Below is a small trained network, with its code and all its weights. Each question gives an input and a class and asks what happens when units are switched off, that is, made to give their printed mean instead of their output.

import numpy as np


def w(rows, s, z=0):
    codes = np.array(rows[::2]) - 128.0
    scale = np.full(codes.shape[1], s)
    scale[-1] = z or s
    return codes * scale


def norm(h):
    return h / np.sqrt((h * h).mean(-1, keepdims=True) + 1e-5)


def f(y):
    return y / 2 * (1 + np.tanh(0.7978845608 * (y + 0.044715 * y**3)))


def log_softmax(a):
    a = a - a.max(-1, keepdims=True)
    return a - np.log(np.exp(a).sum(-1, keepdims=True))


def net(x, mask):
    res = np.array(x, float).reshape(1, 4) / 4 @ E
    u = 0
    for l in range(4):
        y = f(norm(res) @ A[l][:, :-1].T + A[l][:, -1])
        res = res + np.where(mask[u : u + 5], y, B[l][:, -1]) @ B[l][:, :-1]
        u += 5
    return log_softmax(norm(res)[-1] @ U[:, :-1].T + U[:, -1])


A, B = {}, {}
E = w([
[86,134,129,105,215,156],'x0',
[148,126,82,199,99,128],'x1',
[5,142,133,115,94,142],'x2',
[160,106,120,130,164,91],'x3',
],0.011)
A[0] = w([
[70,188,98,182,69,54,5],'0.n1',
[176,231,99,176,84,238,189],'0.n2',
[222,120,145,73,190,237,204],'0.n3',
[99,127,204,53,52,169,129],'0.n4',
[116,254,121,89,174,80,15],'0.n5',
],0.0082,0.0025)
B[0] = w([
[49,110,114,40,118,47,179],'0.n1',
[150,55,18,116,135,139,213],'0.n2',
[81,130,138,185,147,104,253],'0.n3',
[221,147,103,167,122,43,228],'0.n4',
[79,2,179,142,171,122,133],'0.n5',
],0.0088,0.0048)
A[1] = w([
[113,210,93,87,132,156,176],'1.n1',
[253,163,65,108,70,163,220],'1.n2',
[188,145,97,203,100,142,254],'1.n3',
[100,36,148,100,103,152,151],'1.n4',
[83,151,113,191,115,65,108],'1.n5',
],0.0078,0.003)
B[1] = w([
[150,80,155,162,142,123,141],'1.n1',
[143,169,16,192,226,79,253],'1.n2',
[254,151,150,141,116,131,241],'1.n3',
[123,184,60,104,120,103,139],'1.n4',
[95,206,230,84,115,76,178],'1.n5',
],0.0099,0.0049)
A[2] = w([
[198,67,202,135,74,88,215],'2.n1',
[245,141,116,172,84,91,252],'2.n2',
[89,118,18,57,211,233,241],'2.n3',
[207,148,116,100,164,251,166],'2.n4',
[84,153,159,254,119,146,143],'2.n5',
],0.0082,0.0031)
B[2] = w([
[157,167,94,15,82,187,166],'2.n1',
[176,187,13,92,135,83,255],'2.n2',
[209,84,189,254,151,75,189],'2.n3',
[70,154,78,135,214,135,150],'2.n4',
[240,181,96,52,148,124,143],'2.n5',
],0.0067,0.0081)
A[3] = w([
[132,167,208,146,173,190,3],'3.n1',
[59,182,79,195,88,60,246],'3.n2',
[154,141,255,86,140,166,190],'3.n3',
[212,109,229,41,99,65,166],'3.n4',
[136,159,171,125,255,162,136],'3.n5',
],0.009,0.0032)
B[3] = w([
[70,91,93,236,187,106,134],'3.n1',
[162,177,154,86,173,211,255],'3.n2',
[114,134,56,173,79,85,168],'3.n3',
[122,172,84,117,128,151,195],'3.n4',
[8,89,114,142,66,64,211],'3.n5',
],0.012,0.0066)
U = w([
[126,182,219,79,159,154,66],'0',
[181,106,168,126,57,155,4],'1',
[253,170,53,165,152,108,251],'2',
[123,206,126,68,57,127,219],'3',
[66,96,131,177,143,65,236],'4',
],0.012,0.0038)

Each question gives the input, the list of numbers given to net, and the class t.
The units are the neurons (one row each of A and B). Each row of codes is followed by its name. A weight is (code - 128) times the scale printed after its matrix; where a second scale follows, it is the last column's (A, B and U).
mask holds one flag per neuron, layer by layer. A switched-off neuron (its flag False) gives its mean, the last column of its row in B, instead of its output. The means were averaged over made-up inputs and are rounded, as every weight is.
A unit's drop is (log p(t) with every unit on - log p(t) with that unit switched off) / (log p(t) with every unit on - log p(t) with every unit switched off).
The circuit of an input: a set's keep is (log p(t) with only the set's units on - log p(t) with every unit switched off) / (log p(t) with every unit on - log p(t) with every unit switched off). Starting from the 12 units with the biggest drops (on a tie, the unit counted first), units are removed one at a time, each time the one whose removal leaves the highest keep (on an exact tie, the one counted first), for as long as the keep stays at least 0.8.
circuit, biggest first: the units of the circuit, biggest drop first
top k neurons: the k neurons with the biggest drops, biggest first
top k neurons in layer l: the k neurons of layer l with the biggest drops, biggest first
drop of u: that unit's drop, to one decimal
input [-2,-8,-1,0], class 3: circuit, biggest first => 1.n2
input [-5,2,3,1], class 3: circuit, biggest first => 0.n1, 1.n2
input [-2,7,5,7], class 0: top 2 neurons => 0.n1, 3.n2
input [-6,-7,4,-1], class 2: top 2 neurons => 0.n4, 0.n3
input [-1,-4,5,5], class 3: top 2 neurons => 1.n2, 0.n4
input [2,2,8,4], class 0: top 2 neurons => 3.n2, 3.n5
input [0,1,1,1], class 0: top 2 neurons => 0.n1, 1.n3
input [-5,-3,5,7], class 3: top 2 neurons => 1.n2, 0.n1
input [-1,-4,-4,4], class 3: drop of 0.n1 => -0.1
input [2,1,7,2], class 0: drop of 1.n3 => 0.1
input [-2,2,6,5], class 3: drop of 1.n2 => 0.2
input [4,5,4,-6], class 0: top 3 neurons in layer 1 => 1.n2, 1.n3, 1.n5
